Below are the code and all the weights of a small trained network. Each question names an input and a class and asks about switching units off, where a switched-off unit gives its printed mean instead of its output.

import numpy as np


def w(rows, s, z=0):
    codes = np.array(rows[::2]) - 128.0
    scale = np.full(codes.shape[1], s)
    scale[-1] = z or s
    return codes * scale


def norm(h):
    return h / np.sqrt((h * h).mean(-1, keepdims=True) + 1e-5)


def f(y):
    return np.maximum(y, 0)


def log_softmax(a):
    a = a - a.max(-1, keepdims=True)
    return a - np.log(np.exp(a).sum(-1, keepdims=True))


def net(x, mask):
    res = np.array(x, float).reshape(1, 3) / 4 @ E
    u = 0
    for l in range(3):
        y = f(norm(res) @ A[l][:, :-1].T + A[l][:, -1])
        res = res + np.where(mask[u : u + 11], y, B[l][:, -1]) @ B[l][:, :-1]
        u += 11
    return log_softmax(norm(res)[-1] @ U[:, :-1].T + U[:, -1])


A, B = {}, {}
E = w([
[154,125,166,76,148,228,55,142,110,217],'x0',
[79,137,202,51,193,100,237,233,137,152],'x1',
[128,122,1,56,88,114,76,201,146,113],'x2',
],0.009)
A[0] = w([
[124,145,153,135,100,49,153,180,92,160,10],'L0N1',
[104,97,82,147,107,209,152,90,130,190,64],'L0N2',
[143,128,89,160,171,161,67,234,129,120,5],'L0N3',
[160,74,138,6,185,128,165,220,151,163,30],'L0N4',
[133,106,163,73,107,59,85,196,221,121,49],'L0N5',
[69,168,205,144,128,108,167,168,11,130,147],'L0N6',
[152,58,92,98,86,229,135,186,114,182,71],'L0N7',
[156,124,109,92,152,111,92,173,62,97,5],'L0N8',
[145,73,69,106,173,1,143,106,136,149,72],'L0N9',
[169,80,80,152,109,130,159,91,106,98,44],'L0N10',
[111,139,135,157,61,157,93,106,55,157,172],'L0N11',
],0.007,0.0027)
B[0] = w([
[113,124,164,125,120,66,104,85,155,170,165],'L0N1',
[107,159,146,160,135,69,107,159,144,126,168],'L0N2',
[149,128,127,154,119,126,145,161,66,111,166],'L0N3',
[167,82,132,93,194,76,125,129,137,161,255],'L0N4',
[152,60,108,147,131,126,154,55,45,91,185],'L0N5',
[166,97,123,100,146,67,32,144,144,117,221],'L0N6',
[54,211,111,214,168,151,124,104,227,153,205],'L0N7',
[92,100,145,180,134,161,173,160,66,99,149],'L0N8',
[91,254,76,116,124,170,74,85,197,126,187],'L0N9',
[148,168,156,49,114,65,53,143,105,74,170],'L0N10',
[172,149,84,45,200,63,142,100,85,117,204],'L0N11',
],0.0071,0.0063)
A[1] = w([
[130,139,146,73,136,254,106,126,120,159,59],'L1N1',
[107,118,107,105,99,109,128,196,159,150,54],'L1N2',
[111,132,146,115,124,121,180,146,143,112,222],'L1N3',
[139,93,115,119,92,152,85,120,128,115,95],'L1N4',
[137,126,222,149,139,116,175,112,107,142,122],'L1N5',
[119,149,116,159,121,116,178,151,150,87,6],'L1N6',
[101,131,147,142,116,134,106,135,153,124,1],'L1N7',
[96,134,110,140,122,122,170,116,145,82,68],'L1N8',
[158,93,119,143,174,145,124,118,149,144,76],'L1N9',
[59,123,61,102,126,142,125,152,109,118,78],'L1N10',
[146,169,142,105,152,98,102,124,166,118,106],'L1N11',
],0.015,0.0021)
B[1] = w([
[42,169,73,182,65,154,87,158,236,85,188],'L1N1',
[219,170,83,204,92,212,170,186,127,94,178],'L1N2',
[213,73,97,125,129,150,51,70,253,159,172],'L1N3',
[196,32,198,122,176,105,206,75,159,199,171],'L1N4',
[188,159,47,153,105,195,188,146,90,72,219],'L1N5',
[39,178,116,116,55,144,60,133,154,147,164],'L1N6',
[121,142,114,168,148,157,63,155,80,137,129],'L1N7',
[42,98,120,156,92,165,66,143,176,178,176],'L1N8',
[67,192,120,137,71,128,89,123,90,85,188],'L1N9',
[171,142,229,185,142,161,214,114,47,81,199],'L1N10',
[50,115,116,106,102,60,118,161,54,162,254],'L1N11',
],0.0083,0.0089)
A[2] = w([
[112,157,207,96,21,68,92,139,163,110,107],'L2N1',
[132,128,158,124,155,106,73,17,157,121,96],'L2N2',
[73,115,125,72,153,158,179,237,163,82,178],'L2N3',
[93,168,174,169,188,178,75,193,168,187,65],'L2N4',
[196,169,121,55,110,112,151,184,166,125,88],'L2N5',
[137,154,59,146,109,135,100,76,84,139,146],'L2N6',
[187,128,176,53,168,105,198,201,179,211,28],'L2N7',
[180,126,138,155,108,222,189,108,109,49,5],'L2N8',
[42,151,122,109,105,72,186,88,115,96,154],'L2N9',
[72,99,255,153,158,107,103,88,65,164,160],'L2N10',
[113,61,195,102,188,104,180,189,195,107,60],'L2N11',
],0.0092,0.0028)
B[2] = w([
[69,180,49,129,117,201,201,145,130,111,191],'L2N1',
[148,45,81,84,34,83,184,96,240,190,193],'L2N2',
[187,93,124,108,90,166,174,2,209,132,213],'L2N3',
[17,148,81,151,57,46,90,122,136,55,194],'L2N4',
[148,94,163,132,154,144,79,70,44,163,179],'L2N5',
[194,68,209,88,199,129,195,142,179,169,253],'L2N6',
[162,115,205,182,110,45,97,108,165,195,186],'L2N7',
[220,87,85,91,142,221,152,237,66,119,202],'L2N8',
[78,223,184,167,182,209,31,175,137,98,209],'L2N9',
[73,84,217,25,207,67,147,189,63,182,160],'L2N10',
[109,46,88,65,96,78,101,52,91,152,164],'L2N11',
],0.0063,0.0076)
U = w([
[17,175,60,199,58,170,103,117,230,119,254],'0',
[185,32,130,115,137,59,136,39,168,223,141],'1',
[245,126,83,197,126,254,195,186,87,117,78],'2',
[48,158,164,119,202,136,125,219,52,157,48],'3',
],0.012,0.0011)

Each question gives the input, the list of numbers given to net, and the class t.
The units are the neurons (one row each of A and B). Each row of codes is followed by its name. A weight is (code - 128) times the scale printed after its matrix; where a second scale follows, it is the last column's (A, B and U).
mask holds one flag per neuron, layer by layer. A switched-off neuron (its flag False) gives its mean, the last column of its row in B, instead of its output. The means were averaged over made-up inputs and are rounded, as every weight is.
A unit's drop is (log p(t) with every unit on - log p(t) with that unit switched off) / (log p(t) with every unit on - log p(t) with every unit switched off).
The circuit of an input: a set's keep is (log p(t) with only the set's units on - log p(t) with every unit switched off) / (log p(t) with every unit on - log p(t) with every unit switched off). Starting from the 12 units with the biggest drops (on a tie, the unit counted first), units are removed one at a time, each time the one whose removal leaves the highest keep (on an exact tie, the one counted first), for as long as the keep stays at least 0.8.
units of the circuit, in order: the units of the circuit, biggest drop first
unit that matters most: the unit with the biggest drop
top k neurons: the k neurons with the biggest drops, biggest first
top k neurons in layer l: the k neurons of layer l with the biggest drops, biggest first
drop when u is switched off: that unit's drop, to one decimal
input [-2,-4,4], class 1: unit that matters most	L1N4
input [5,2,-5], class 0: top 3 neurons	(L1N1, L0N5, L1N10)
input [5,-5,-1], class 0: top 4 neurons	(L1N1, L0N6, L0N5, L0N7)
input [4,6,7], class 2: top 3 neurons	(L1N2, L1N10, L0N11)
input [-2,-3,-1], class 3: top 2 neurons in layer 0	(L0N10, L0N5)
input [-7,4,8], class 2: top 2 neurons	(L1N2, L1N10)
input [-8,8,-7], class 0: top 2 neurons in layer 2	(L2N6, L2N9)
input [4,-3,-2], class 0: top 4 neurons	(L1N1, L0N4, L0N6, L1N10)
input [-7,-8,5], class 1: units of the circuit, in order	(L1N4, L2N6)
input [-6,4,-7], class 2: top 2 neurons	(L1N5, L0N7)
input [7,6,7], class 0: top 4 neurons	(L1N1, L0N7, L2N4, L1N5)
input [3,7,-7], class 1: top 2 neurons in layer 1	(L1N2, L1N10)
input [3,-3,0], class 3: top 2 neurons	(L0N11, L0N2)
input [-5,6,-8], class 2: units of the circuit, in order	(L1N5)
input [8,-4,-8], class 0: top 2 neurons in layer 1	(L1N1, L1N10)
input [0,2,4], class 2: top 3 neurons	(L1N11, L0N11, L0N8)
input [5,3,-5], class 0: top 2 neurons	(L1N1, L0N5)
input [5,6,-4], class 1: top 2 neurons	(L0N4, L0N6)
input [-1,0,-3], class 3: top 2 neurons in layer 0	(L0N6, L0N5)
input [-3,2,5], class 2: units of the circuit, in order	(L1N10)
input [3,-1,-8], class 2: drop when L1N5 is switched off	5.2
input [-4,-5,-8], class 2: drop when L1N5 is switched off	2.5
